Below is a small trained network, with its code and all its weights. Each question gives an input and a class and asks what happens when units are switched off, that is, made to give their printed mean instead of their output.

import numpy as np


def w(rows, s, z=0):
    codes = np.array(rows[::2]) - 128.0
    scale = np.full(codes.shape[1], s)
    scale[-1] = z or s
    return codes * scale


def f(y):
    return y / 2 * (1 + np.tanh(0.7978845608 * (y + 0.044715 * y**3)))


def log_softmax(a):
    a = a - a.max(-1, keepdims=True)
    return a - np.log(np.exp(a).sum(-1, keepdims=True))


def net(x, mask):
    res = np.array(x, float).reshape(1, 6) / 4 @ E
    y = f(res @ A[0][:, :-1].T + A[0][:, -1])
    res = res + np.where(mask, y, B[0][:, -1]) @ B[0][:, :-1]
    return log_softmax(res[-1] @ U[:, :-1].T + U[:, -1])


A, B = {}, {}
E = w([
[135,98,148,132,119],'x0',
[231,197,31,174,160],'x1',
[138,118,141,113,137],'x2',
[95,199,162,254,32],'x3',
[192,75,157,144,162],'x4',
[61,157,166,121,214],'x5',
],0.0066)
A[0] = w([
[63,76,136,109,92,61],'n0',
[167,188,238,128,166,35],'n1',
[91,134,95,104,83,177],'n2',
[166,73,123,103,166,162],'n3',
[71,101,169,118,129,211],'n4',
[149,145,47,160,157,88],'n5',
[109,134,191,86,115,93],'n6',
[99,141,105,159,72,1],'n7',
[59,143,66,155,138,241],'n8',
[95,152,138,199,57,91],'n9',
[246,79,155,111,133,112],'n10',
[160,89,172,200,228,195],'n11',
[76,107,125,169,189,201],'n12',
[154,177,140,116,207,139],'n13',
[90,169,166,157,168,36],'n14',
[112,231,218,230,99,104],'n15',
[197,151,46,124,144,55],'n16',
[130,66,161,153,146,68],'n17',
[72,126,146,135,216,38],'n18',
[97,145,144,196,91,61],'n19',
[110,239,95,77,81,70],'n20',
[199,148,110,142,161,103],'n21',
[150,113,108,120,82,52],'n22',
],0.011,0.0027)
B[0] = w([
[77,208,163,180,159,170],'n0',
[172,69,36,89,71,134],'n1',
[150,163,223,248,142,155],'n2',
[78,150,96,79,144,184],'n3',
[237,170,149,195,63,193],'n4',
[109,187,167,210,93,178],'n5',
[216,159,108,222,196,158],'n6',
[130,106,92,50,157,153],'n7',
[155,165,188,120,25,176],'n8',
[64,108,77,41,165,217],'n9',
[93,112,143,68,77,193],'n10',
[42,191,146,54,16,178],'n11',
[138,94,133,206,33,164],'n12',
[104,1,128,197,74,170],'n13',
[95,19,118,196,100,145],'n14',
[132,60,85,18,171,255],'n15',
[88,197,142,192,168,199],'n16',
[96,145,239,105,156,143],'n17',
[98,57,60,209,60,164],'n18',
[50,88,116,55,230,184],'n19',
[166,131,215,106,147,170],'n20',
[100,158,198,171,119,174],'n21',
[38,66,65,145,94,135],'n22',
],0.0045,0.0075)
U = w([
[69,179,162,113,7,192],'0',
[58,76,39,209,2,188],'1',
[99,147,146,142,113,183],'2',
[65,40,13,108,222,20],'3',
[82,190,170,223,37,4],'4',
],0.0065,0.0028)

Each question gives the input, the list of numbers given to net, and the class t.
The units are the neurons (one row each of A and B). Each row of codes is followed by its name. A weight is (code - 128) times the scale printed after its matrix; where a second scale follows, it is the last column's (A, B and U).
mask holds one flag per neuron, in row order. A switched-off neuron (its flag False) gives its mean, the last column of its row in B, instead of its output. The means were averaged over made-up inputs and are rounded, as every weight is.
A unit's drop is (log p(t) with every unit on - log p(t) with that unit switched off) / (log p(t) with every unit on - log p(t) with every unit switched off).
The circuit of an input: a set's keep is (log p(t) with only the set's units on - log p(t) with every unit switched off) / (log p(t) with every unit on - log p(t) with every unit switched off). Starting from the 12 units with the biggest drops (on a tie, the unit counted first), units are removed one at a time, each time the one whose removal leaves the highest keep (on an exact tie, the one counted first), for as long as the keep stays at least 0.8.
circuit, biggest first: the units of the circuit, biggest drop first
most important unit: the unit with the biggest drop
top k neurons: the k neurons with the biggest drops, biggest first
drop when u is switched off: that unit's drop, to one decimal
input [6,6,4,-4,7,-7], class 0: most important unit : n10
input [-3,-4,-2,1,-2,8], class 1: circuit, biggest first : [n18; n14; n12]
input [-4,-8,-5,6,-4,8], class 1: top 3 neurons : [n14; n18; n12]
input [-5,-7,1,-4,0,-6], class 4: circuit, biggest first : [n15; n9; n0]
input [-6,-8,7,-6,-2,0], class 4: top 2 neurons : [n4; n15]
input [-3,7,5,-2,7,1], class 0: circuit, biggest first : [n11; n10]
input [-2,6,0,-4,8,-7], class 0: top 2 neurons : [n10; n11]
input [-5,-2,4,6,-4,5], class 3: top 3 neurons : [n15; n19; n9]
input [-6,7,-1,-6,-6,-2], class 4: top 3 neurons : [n5; n16; n15]
input [-2,-8,8,2,-4,0], class 4: top 3 neurons : [n4; n0; n6]
input [2,3,-3,-4,-3,5], class 1: top 2 neurons : [n13; n18]
input [1,-7,3,0,4,3], class 4: drop when n5 is switched off : -0.1
input [5,-8,-5,-3,3,2], class 4: drop when n4 is switched off : 0.2
input [6,0,7,-6,6,3], class 0: drop when n9 is switched off : 0.1
input [7,-8,6,2,3,6], class 4: most important unit : n4
